Below are the code and all the weights of a small trained network. Each question names an input and a class and asks about switching units off, where a switched-off unit gives its printed mean instead of its output.

import numpy as np


def w(rows, s, z=0):
    codes = np.array(rows[::2]) - 128.0
    scale = np.full(codes.shape[1], s)
    scale[-1] = z or s
    return codes * scale


def norm(h):
    return h / np.sqrt((h * h).mean(-1, keepdims=True) + 1e-5)


def f(y):
    return y / 2 * (1 + np.tanh(0.7978845608 * (y + 0.044715 * y**3)))


def log_softmax(a):
    a = a - a.max(-1, keepdims=True)
    return a - np.log(np.exp(a).sum(-1, keepdims=True))


def net(x, mask):
    res = np.array(x, float).reshape(1, 7) / 4 @ E
    u = 0
    for l in range(3):
        y = f(norm(res) @ A[l][:, :-1].T + A[l][:, -1])
        res = res + np.where(mask[u : u + 3], y, B[l][:, -1]) @ B[l][:, :-1]
        u += 3
    return log_softmax(norm(res)[-1] @ U[:, :-1].T + U[:, -1])


A, B = {}, {}
E = w([
[140,235,162,107,211,48,183,158,136,93,56,107],'x0',
[100,133,121,83,108,125,151,150,106,205,131,98],'x1',
[119,93,95,82,125,125,128,228,103,147,138,54],'x2',
[105,184,61,69,199,18,153,187,157,142,90,43],'x3',
[93,29,2,79,78,192,77,203,133,231,154,50],'x4',
[148,113,175,113,135,245,104,93,130,102,146,147],'x5',
[155,97,238,158,115,214,72,57,100,132,169,158],'x6',
],0.0041)
A[0] = w([
[128,228,113,105,181,6,172,175,136,115,98,91,99],'L0N1',
[122,81,64,92,112,115,144,212,122,164,128,67,42],'L0N2',
[129,132,191,145,117,154,136,59,138,111,141,171,255],'L0N3',
],0.016,0.00063)
B[0] = w([
[73,254,141,126,125,50,125,107,93,61,96,137,250],'L0N1',
[140,47,96,123,125,188,132,150,194,183,174,96,227],'L0N2',
[162,79,120,126,141,151,100,103,49,129,93,186,205],'L0N3',
],0.0099,0.02)
A[1] = w([
[126,180,144,131,143,41,177,165,132,108,107,115,124],'L1N1',
[106,254,154,123,135,27,163,121,135,91,113,112,84],'L1N2',
[170,158,228,170,153,92,185,116,169,111,105,132,1],'L1N3',
],0.017,0.0009)
B[1] = w([
[130,187,108,89,119,166,120,107,136,100,103,138,196],'L1N1',
[64,189,139,96,171,1,151,151,167,121,91,91,253],'L1N2',
[111,133,101,148,110,158,128,107,96,137,160,117,151],'L1N3',
],0.0098,0.022)
A[2] = w([
[157,35,134,146,93,107,127,216,232,194,191,42,53],'L2N1',
[161,110,254,195,74,46,111,141,124,107,190,80,108],'L2N2',
[144,186,236,62,153,26,145,83,207,183,65,136,1],'L2N3',
],0.0096,0.0008)
B[2] = w([
[211,190,245,220,95,136,229,195,246,133,209,29,249],'L2N1',
[179,42,95,106,145,171,81,137,100,209,77,105,119],'L2N2',
[130,77,124,93,121,4,253,221,204,34,74,124,226],'L2N3',
],0.0041,0.012)
U = w([
[64,239,120,114,161,2,173,156,139,62,55,94,253],'0',
[209,52,163,172,137,186,106,86,12,110,75,217,77],'1',
[167,64,113,174,97,198,181,204,231,188,198,30,12],'2',
],0.0065,0.00061)

Each question gives the input, the list of numbers given to net, and the class t.
The units are the neurons (one row each of A and B). Each row of codes is followed by its name. A weight is (code - 128) times the scale printed after its matrix; where a second scale follows, it is the last column's (A, B and U).
mask holds one flag per neuron, layer by layer. A switched-off neuron (its flag False) gives its mean, the last column of its row in B, instead of its output. The means were averaged over made-up inputs and are rounded, as every weight is.
A unit's drop is (log p(t) with every unit on - log p(t) with that unit switched off) / (log p(t) with every unit on - log p(t) with every unit switched off).
The circuit of an input: a set's keep is (log p(t) with only the set's units on - log p(t) with every unit switched off) / (log p(t) with every unit on - log p(t) with every unit switched off). Starting from all 9 units, units are removed one at a time, each time the one whose removal leaves the highest keep (on an exact tie, the one counted first), for as long as the keep stays at least 0.8.
circuit, biggest first: the units of the circuit, biggest drop first
most important unit: the unit with the biggest drop
top k neurons: the k neurons with the biggest drops, biggest first
k most important neurons of layer l: the k neurons of layer l with the biggest drops, biggest first
drop of u: that unit's drop, to one decimal
input [-2,3,3,7,2,-8,6], class 2: most important unit	L0N2
input [-7,-8,2,-4,1,7,-6], class 1: circuit, biggest first	(L0N1, L1N2, L0N2)
input [-8,1,-5,2,4,6,3], class 1: circuit, biggest first	(L1N2, L0N1, L0N2)
input [1,4,-4,0,6,6,6], class 1: top 3 neurons	(L0N1, L1N2, L0N2)
input [-2,-1,7,4,-6,6,4], class 1: top 2 neurons	(L0N1, L1N2)
input [4,4,2,-6,6,4,7], class 1: 2 most important neurons of layer 0	(L0N1, L0N2)
input [8,4,0,-5,5,0,-2], class 2: top 2 neurons	(L0N2, L1N2)
input [-5,-1,5,2,0,6,3], class 2: 2 most important neurons of layer 0	(L0N1, L0N3)
input [-5,8,-7,6,2,0,4], class 2: top 2 neurons	(L0N1, L1N2)
input [-4,8,-6,5,-8,8,0], class 1: drop of L1N3	0.0
input [-8,3,-1,-2,-5,4,-6], class 1: drop of L1N2	0.1
input [-8,-8,7,2,-1,4,0], class 2: drop of L0N1	0.9
input [-3,2,6,-8,-5,2,-3], class 1: drop of L1N2	0.1
